Each row was made from one path, in order. Every step used is in the known rows, and no mark comes twice. Write each row's path.
Each row is shifted at random along 6 fixed directions that mean nothing.
Known rows
M > R > G > U > D > Z > K: [  58 -148  -10  -86 -217  238   25  241  149  117  -96  174  -37   73
 -165  206   83  -47  -41 -205   12 -118  -50   62   20 -102  -20   73
 -162   38   -6   30   95   -4  -66   10   88  131   49  -29  230]
Z > K > D > R: [ -21 -111   34    1  -15 -175   85  -92 -136   32   94  -71  164  239
   44  -97  -26 -124  143   99  -60  193 -203 -180  327 -183  -77  257
  158   78   39  -24   48  -26   60   46 -220  -49   10  -16  -74]
R > G > M > U: [-157 -375  -76   51  252  231   37  151   48  -25  -95   36 -155 -215
 -223    0  147 -106  -28  -89   20   12   59  -46 -312  170   12 -211
  118   96   45   18  -55  -42   85   42  -63   33   72   80  -99]
K > D > R > G: [-389  -95 -186  -22  108 -148   -5 -236   47 -113  -97  -88  194  -55
 -306  -69  264 -259  267  -65  -49  -94  -39  -33  255  -20 -128  -11
   78   95  -52  229  -68  327 -177  105 -120   44  -21   32  -37]
K > R > M > Z: [-276  -12 -106  229  395 -244  -71 -331  -66 -219 -178  176 -192 -276
   85 -407   40  -26  125   22   -8   77  214  -42 -188  301  -29 -268
  192   35  -61  -33 -159   72  -18  -40  -18  -99  -92   63 -328]
G > R > M > Z > D > U: [-250   86 -104   53  204  313   22  349  -29 -115   23  218 -198  -43
 -102  -55   -9 -157   25   38   67   77  374    7 -281  244  -70   78
  -43   85  -26  156   96  127 -168   -8 -114  -29   41  205 -279]
Z > M > U > G: [  62 -114   54   18  279   -4  -48  217   -1  197   58  -75  130  160
   10  143 -169  -96  125  -80   61   97  -81   -4 -103  -44 -123  224
  -23  173   53   64  154 -257  161  -32 -166   23  106   89  -80]
U > M > R > G > D: [ 470   98   85  322  135  174   80   89  -49  -24 -354  153 -237  -57
  169 -237  -97  152  -32 -111   63  356   29   -5 -278  327 -231 -237
   -7  390  185  -35  -14 -122 -201 -308  -71  -44  173 -137 -334]
U > M > Z > K > G > D: [-110  258 -102   11  -32  -32  -62  -33  -99 -101  149  127 -270 -217
  142 -315   40  126  -28   78  -95  -70 -276  -52   21  316   15   27
  126  -44  -45  -39 -108  187   10  -62  111  -58  -77 -312  -71]
R > G > M > U > D: [ 319   92   23 -130  -20  -39   29 -123   16  -67   -2  154   39   14
   88 -235   20   18 -188  -89   40  -74  117   17 -354   88 -183 -232
 -140   86  169  156 -100  224 -101  -59   69  -11  -53 -187 -151]
K > D > G > M: [ 568   -2  190   69  -91 -195   49  -27   21   89  -47 -232  134  137
  143   32 -143  176 -273  297  101  164   16   66    3 -104 -288 -267
  -63  228  208   15   37 -174  119 -218   93  -66  -81 -142  -10]
D > K > Z > U > G: [  49 -210   60  -91 -119 -114  179    7  -67  127   22  -77   79   90
 -117   99  -32 -108  130  333  118 -153 -400  246  334 -161 -266  244
    6   75  224 -121  185 -240  142  -10 -183  -42  274   67    1]
Z > U > M > R: [ 186 -265   50  394   29   38  102  147   97  150 -294   56 -196 -117
 -147  245  180  203  -22 -201   32 -319 -517   14  -16  -63 -226  -20
    4  155  139  -91   31  -20   47 -106   85   38  100 -224  241]
K > D > U > M > R > G: [ 349   33  135  -46  198  -39  138 -152  -39   51  -57   50 -135   27
  110  -56 -219  140   23  -47   49  142  408   26   28  -30  -54  -16
   54  303  138 -216  157 -375   23 -230  -65 -133  210  142 -307]
K > G > R > M > Z: [ -90 -103  -85  263  202 -141 -153   34  -24    2  -93 -154   53 -128
   70  227 -119   39   70  192  -40  197  103 -147 -235   58  161 -158
  139 -108 -112  -20  -94 -109   75   88  119   25  -71  242   29]
D > U > G > R > M: [ 344  167   32  202   43   87  176  -18   48   -9 -164  -25 -179  -92
   50  172 -142  141 -232   79   78  101    7  257  -70   22 -257  -75
   46  145  214  -63   75 -131  -79 -190  114  -67   87  -16    2]
R > G > D > U: [  93 -230   40   85  104  343   47  200   -6   20 -167  -79  -65  232
   -9  240  -85 -162  -79  140   -6  169   39  -53  -12  -67  107   13
   96  221   11  -65  134 -298   43  -60 -107  -70   96  251  -99]
K > G > M > R: [-363 -431 -115  262  330 -164 -155   62  138   52 -162 -146 -194 -353
 -166  265  101   89  -53 -150   74   82  -72  -47   -2  186  180 -231
  290   42 -207  -50  -48 -131   65  -58   61   42 -127   58  178]
R > M > U > G > D > K > Z: [ 132  247  110 -128 -126   39  -29 -281  120    6  -47  -38  186   93
  -26  -62  -14   70  112   26  112 -132 -123  213 -104  -84  -88 -137
 -262 -147   -5  105   17   39 -124    0   64  117   -3  -76  156]
G > R > M > U > D > K: [ 328   43   57  -96    1  147  155 -145  137   36  -57   64 -158  -75
  -55   63   -5  205 -108 -122  114 -104   32   95 -195  -97   28  -20
  -11  -35   95 -128  113  -20    9  -78   78   47   96 -120   98]
M > R > G > D > Z: [ 190 -174  -22  279 -184  126  103   71   16 -121 -384  199 -190 -176
 -104  -83  152   99   -2   76   74  102    9  -14  -66  209 -102 -270
  -96  156  216  -66  -58   80 -163 -116   30   27  131 -135  -65]
Z > K > G > D: [  92  -57   35  241   34  -30 -139  260  -36  122  -83 -169   61  288
  197  115  -91  -49 -136  230   -5  293 -401 -118   60   -4   29   42
  133   33 -113   16   55 -206   99  -93    6  -26 -159  -40  176]
M > R > G > D: [ 345  -34   62  398  -49   79   42  189  -60 -103 -409  189  -17    5
   54 -234  129    5   66   37   62  281 -126  -81 -333  297 -210 -281
 -110  226  204  113 -143  124 -249 -122 -113   45   70 -118 -207]
M > R > G > U > D > Z: [ 182 -298   27  -77 -159  102   57  -36   75   55 -194  116  -22   32
  -71  218  -19   -2  -22  -77   34  -31  118   11   38  -76   84  -54
 -105  121   68  -88   58 -118  -74   -2   58   55  135   75   28]
Z > K > G > M > U > D > R: [-182  121  -85 -469  159  -39   -5  -61  -25   64  287  -28   -2   30
   13 -212 -140  -81  -65 -206   94  223  252   30   75   75  -46  380
  125   68  -72   54  166  -19 -103  -76 -216  -21   18   44 -224]
U > G > D > K: [ 287  242   76  186  -72  -30  -50   46  153   18 -189  -45  -20  139
  123   37 -117  108 -190   20  134  -34 -350  129    0  -40 -156 -150
  -17  184   12  130  161  -25  -41 -306   80  -12 -106 -295  169]
K > D > Z > M: [ 225 -189   55   34 -185 -224   87 -144   -1   63   71 -130   60   89
  -52  170   95  130   23  291  -25 -223 -157   17  393 -239 -140  -75
  -90   17  169  -66  -17   19  161   23  190  -55  -79 -239  222]
K > Z > M > U: [-377 -133  -98  -98  160  -58 -159   49   15   30   73  -26  204   92
 -105 -171   79 -154  280  -96   39 -125   30  -11  -30   32 -146  -46
  -85  -31  -80  351  -16  209  -50  107 -145   67 -198    0   10]
Z > U > M > R > G > D > K: [ 139  239   36  -49 -156  443   27  231  -47  -47   -9   21 -130   96
   86 -189  -14   71   20 -334 -118   36  -14  -58  -42   70   91   35
  -24  116  -86   -4    7   30 -108  -97 -141  -13   95  -54 -154]
Z > D > K > R > M > U: [-256  259    0    0  144    4  -47 -131   28 -141  -21   32 -144  -35
   94 -284  106   59 -100 -185  -39  -79  117  -46    3  -10  275  -46
   91 -200 -228 -125  -43   37   51  -43   24  -93 -182  -43   64]
K > Z > R > M > U: [-142  129  -11  285   61 -230  -42  -74   85  -31 -271  115 -126 -117
   97 -236  -13  143 -229  -38   10  -45  147  110 -227   69 -110 -245
   21 -146   26   71  -28   95  -90 -138  185  -21 -257 -183  268]
D > K > R > G: [ 218  -64   55  283  198 -105   82  132  140   92 -357 -147  -18   -2
 -112  192   65   11   21  127  156   14 -121  153   39 -191 -196 -155
  106  194  120  -92  139 -342  108 -225    3  -37   58   84  139]
K > R > M > U: [-357 -408  -31  119  511  -24  -81 -287    2   13 -113  -92  -23  -57
  -68   75   45 -133  190 -146  -26  161   95 -160  -11  -14  289  -35
  263  -78 -226 -188  -48 -279  177  150 -124   -4   11  335  -69]
G > M > Z > U: [ -27 -151   12  183  171   87 -172  466   70   90  -50   53   63  191
    8   65  -99 -109  -84    5  103  -84   78  -85 -445   12 -256 -171
  -92  199  -51  367  125   31   10  -98   -9   26 -177   44  -53]
G > M > Z > U > D: [-192 -208  -66 -192  222   35  -99  112  -18   25  204  189  -87   74
    5  -79 -104 -196  -66  -54   57  -88  193  -65 -183  149  -70   88
   27  191  -98  184  125   96   10  -12 -100  -39  -23   53 -312]
Z > D > R > M > U > G: [ -72  257    3   17 -192  -75   91 -262  -94 -123    9    2  178   -3
   10  -35  125   -6   26 -138 -173 -153 -304  -85   70 -126   61  254
 -130 -216   65  -79 -205  287  -89  208   -4   12   82  -84   67]
R > G > M > Z > K: [ 143  150   17  260   33   73 -113  494   16   -3  -39  117  -30   43
  170 -103 -133   18 -204   25  -61   64   79 -122 -542   30 -159 -280
  -34   88   34  189  -50    5  113 -120  135  -14 -197  -62   -5]

Write each row's path
[-168  329  -83   95   76  113   45  203   10 -121   55  177 -332 -313
    7  -89  -70   61 -114   25   11   29  107   82 -129  248   90   66
   80  -12  -42  -95   58   57    5 -109   66  -50   96  -65 -104] | U > G > R > M > Z > D > K
[ -66 -218  -12 -351 -264   72  253 -274  -54 -112  -11  198 -183 -310
 -212 -207  263  -10  205   29    9 -181  -79  195  220  151  130   21
   24  -46  145 -221 -118   83 -133  125 -119   40  260  -36 -124] | M > R > G > U > D > K > Z
[ 416  371   62 -159 -196 -197  -31  280   -1  115  101   10  125  220
  231    2 -259  123 -150  268  185  -42  173   61 -119 -122 -166  176
 -123   59  104  123  269  -27  -53 -226   59  -45  -36  -57  -22] | M > Z > U > D > K > G > R
[ 123  198   -4 -341 -107 -322 -132   -6   -3  103  277  -53  247  265
  184  -20 -313   -8 -189  -28  144  212  529   65   31  -48 -136  115
 -157  -33   23  247  175    3 -155 -102  -19  -16 -153   19  -24] | K > G > M > U > D > Z > R
[  70  291  110   28   -8 -126  150 -215    2  -47    5   28 -131 -169
   22  -49  146  146  -86   26    6 -155 -198  135  150  -71  131  132
   -5 -211   46 -354  -61 -105  117  -14  111  -67  106 -119  143] | Z > D > K > R > M > U > G
[-168  110  -60  -83   60   76 -168   81   16   35  -10  -98  130  228
   18  -42 -162 -119   10  -18   64  363  443   40  -89  122   13   78
 -111  -88 -148  182  132  -85 -204  -21  -94   58  -69  215  -12] | K > G > D > Z > R > M > U
[ 138   46   60   62 -188   88   18  170   32   70   44 -131   76  -48
  -75  231   45  111  -97  243  -87 -108  104  -50  -48 -144   54   30
 -108 -121    1  -73  -16   29  145  106  223   62    7   48  177] | K > D > G > R > M > Z > U
[-165  -43   78  -91  -96  -54 -128  151   52  132  174 -164  129   73
   58  216 -201   51  -18 -176   27   -1   40   30  171 -198  146   10
   17  -66 -208   39   96 -182   75  -11  -38   32  -91  120  170] | D > K > Z > U > G > M > R
[ 375  425   96   36 -125  105   70  147  -19  -51  -83  139 -113   91
  121 -235  -24  146 -122  328   84  -38   14  200 -385  123 -305  -12
 -225    1  194   15   33  -15 -123 -174  124  -34  -22  -78  -63] | R > M > Z > K > G > D > U
[  58  140   85  113   65  107   24  184 -104   19    1   42 -141  -55
  154   99   22  -17  -54  117 -122   15   27  -89   40   34  187   17
   39   33  -46 -169 -105 -184   30    8  166  -89   36   36  -50] | K > R > G > U > M > Z > D
[ -18   36   69 -131 -151   -7  -37  -41  -94   60  254   23  164  187
   92   47  -60 -101  111   57   28  232  -65 -114  371 -102  137  271
  -44 -158  -52  -82   52 -123   66  118  -77   36   41    9   36] | M > U > G > D > Z > K > R
[-223   39  -57 -149  135 -122   17 -141  202  137 -112   20 -114 -174
 -188   32  -50   33 -187 -112  104  -73  282  317   53   13 -101  191
  -29  -24    7  -73  212  -85   -6 -118   62   48   59   39  188] | K > Z > R > M > U > D > G
[  84 -151   66 -360  129   53   30  -33  192  180   59  -50   57   38
 -179  189 -101  -27  -10   -5  213 -117  280  194  -98 -205  -35  -56
  -97   73   23    6  238 -265   65  -77    7   58  106  155   58] | R > G > M > U > D > K > Z
[ 146  103   33 -310 -308  -27  -35   90   42  195  284 -240  365  108
  -40  321  -26   83   55    1   -2  -79   46   21  266 -292   16  236
 -230 -168   46  125    6  144   25  177   68  132  -72  -41  280] | K > Z > M > U > D > G > R
[-251  220 -160  -68 -276  -61  -91 -261   86  -93  194  -95   93  -58
  -81  100  125    0 -129  -37 -138 -256   15   89  401  -69   -2 -106
  -83 -256 -197  193 -111  463 -117  144  343   35 -238 -212  337] | K > D > Z > U > G > R > M
[-180  297  -19  -22  140  -93  -61  -42   87  -12   24   18   42  -58
  -85  -54   27  -56  149  -74   45 -256   23  201  -43  -54 -140   94
  -70  -56 -108   58   68   -1   15  -26   15   16   20  108   -9] | D > K > R > M > Z > U > G
